Below are the code and all the weights of a small trained network. Each question names an input and a class and asks about switching units off, where a switched-off unit gives its printed mean instead of its output.

import numpy as np


def w(rows, s, z=0):
    codes = np.array(rows[::2]) - 128.0
    scale = np.full(codes.shape[1], s)
    scale[-1] = z or s
    return codes * scale


def norm(h):
    return h / np.sqrt((h * h).mean(-1, keepdims=True) + 1e-5)


def f(y):
    return y / 2 * (1 + np.tanh(0.7978845608 * (y + 0.044715 * y**3)))


def log_softmax(a):
    a = a - a.max(-1, keepdims=True)
    return a - np.log(np.exp(a).sum(-1, keepdims=True))


def net(x, mask):
    res = np.array(x, float).reshape(1, 3) / 4 @ E
    u = 0
    for l in range(4):
        y = f(norm(res) @ A[l][:, :-1].T + A[l][:, -1])
        res = res + np.where(mask[u : u + 7], y, B[l][:, -1]) @ B[l][:, :-1]
        u += 7
    return log_softmax(norm(res)[-1] @ U[:, :-1].T + U[:, -1])


A, B = {}, {}
E = w([
[84,31,134],'x0',
[144,145,228],'x1',
[1,132,133],'x2',
],0.0082)
A[0] = w([
[152,212,22,117],'L0N1',
[111,37,21,48],'L0N2',
[134,55,135,140],'L0N3',
[34,101,185,83],'L0N4',
[120,2,14,70],'L0N5',
[31,169,120,254],'L0N6',
[147,233,157,141],'L0N7',
],0.011,0.0049)
B[0] = w([
[2,125,107,194],'L0N1',
[200,139,85,190],'L0N2',
[172,109,180,164],'L0N3',
[202,90,107,199],'L0N4',
[236,131,88,218],'L0N5',
[75,109,7,254],'L0N6',
[201,175,38,195],'L0N7',
],0.01,0.0062)
A[1] = w([
[106,141,89,85],'L1N1',
[110,84,165,71],'L1N2',
[163,70,150,123],'L1N3',
[149,184,207,3],'L1N4',
[130,135,1,101],'L1N5',
[101,141,19,111],'L1N6',
[104,110,8,122],'L1N7',
],0.0095,0.0026)
B[1] = w([
[178,169,146,145],'L1N1',
[171,68,104,119],'L1N2',
[101,2,114,146],'L1N3',
[161,153,124,125],'L1N4',
[75,150,168,255],'L1N5',
[89,158,197,230],'L1N6',
[125,182,157,249],'L1N7',
],0.0073)
A[2] = w([
[150,207,107,101],'L2N1',
[16,40,124,144],'L2N2',
[159,78,2,146],'L2N3',
[116,166,213,2],'L2N4',
[39,54,163,134],'L2N5',
[168,59,138,38],'L2N6',
[63,209,113,171],'L2N7',
],0.0089,0.004)
B[2] = w([
[142,166,169,185],'L2N1',
[179,137,60,211],'L2N2',
[70,170,30,237],'L2N3',
[101,162,107,103],'L2N4',
[245,122,134,171],'L2N5',
[100,140,171,137],'L2N6',
[143,100,181,255],'L2N7',
],0.012,0.0045)
A[3] = w([
[42,255,97,252],'L3N1',
[137,32,223,127],'L3N2',
[141,88,189,66],'L3N3',
[133,1,92,136],'L3N4',
[152,141,207,82],'L3N5',
[177,204,92,235],'L3N6',
[195,179,54,163],'L3N7',
],0.0093,0.0041)
B[3] = w([
[124,76,237,254],'L3N1',
[61,2,101,140],'L3N2',
[65,97,179,121],'L3N3',
[180,125,116,167],'L3N4',
[86,122,95,132],'L3N5',
[117,64,154,226],'L3N6',
[132,194,171,214],'L3N7',
],0.0082,0.0087)
U = w([
[94,186,231,227],'0',
[214,135,60,253],'1',
[3,190,109,48],'2',
[85,159,4,63],'3',
[231,208,204,31],'4',
[183,41,172,11],'5',
],0.02,0.0045)

Each question gives the input, the list of numbers given to net, and the class t.
The units are the neurons (one row each of A and B). Each row of codes is followed by its name. A weight is (code - 128) times the scale printed after its matrix; where a second scale follows, it is the last column's (A, B and U).
mask holds one flag per neuron, layer by layer. A switched-off neuron (its flag False) gives its mean, the last column of its row in B, instead of its output. The means were averaged over made-up inputs and are rounded, as every weight is.
A unit's drop is (log p(t) with every unit on - log p(t) with that unit switched off) / (log p(t) with every unit on - log p(t) with every unit switched off).
The circuit of an input: a set's keep is (log p(t) with only the set's units on - log p(t) with every unit switched off) / (log p(t) with every unit on - log p(t) with every unit switched off). Starting from the 12 units with the biggest drops (on a tie, the unit counted first), units are removed one at a time, each time the one whose removal leaves the highest keep (on an exact tie, the one counted first), for as long as the keep stays at least 0.8.
units of the circuit, in order: the units of the circuit, biggest drop first
most important unit: the unit with the biggest drop
k most important neurons: the k neurons with the biggest drops, biggest first
k most important neurons of layer l: the k neurons of layer l with the biggest drops, biggest first
drop of u: that unit's drop, to one decimal
input [8,7,3], class 1: units of the circuit, in order -> L2N2, L3N1
input [-8,-5,1], class 2: units of the circuit, in order -> L0N1
input [1,1,5], class 1: units of the circuit, in order -> L0N4, L2N2
input [-1,0,-7], class 0: 3 most important neurons of layer 0 -> L0N5, L0N4, L0N2
input [-3,-3,3], class 2: 2 most important neurons of layer 0 -> L0N6, L0N1
input [7,-2,2], class 3: 4 most important neurons of layer 2 -> L2N3, L2N5, L2N7, L2N2
input [-6,-6,3], class 2: 2 most important neurons -> L0N1, L0N6
input [1,1,-3], class 5: 4 most important neurons -> L0N6, L0N7, L0N1, L0N5
input [2,6,-3], class 5: 2 most important neurons -> L0N6, L3N2
input [4,-1,5], class 3: 2 most important neurons -> L0N6, L2N3
input [4,6,8], class 1: 2 most important neurons of layer 2 -> L2N5, L2N2
input [0,-2,2], class 2: 2 most important neurons of layer 1 -> L1N7, L1N6
input [7,0,1], class 3: 2 most important neurons -> L2N3, L3N1
input [-5,-2,0], class 0: most important unit -> L3N1
input [-4,-4,2], class 2: 2 most important neurons -> L0N1, L0N6
input [-3,-4,-8], class 0: drop of L0N1 -> 0.3
input [6,2,7], class 1: drop of L2N5 -> 0.2
input [-2,-6,-6], class 0: drop of L0N1 -> 0.3
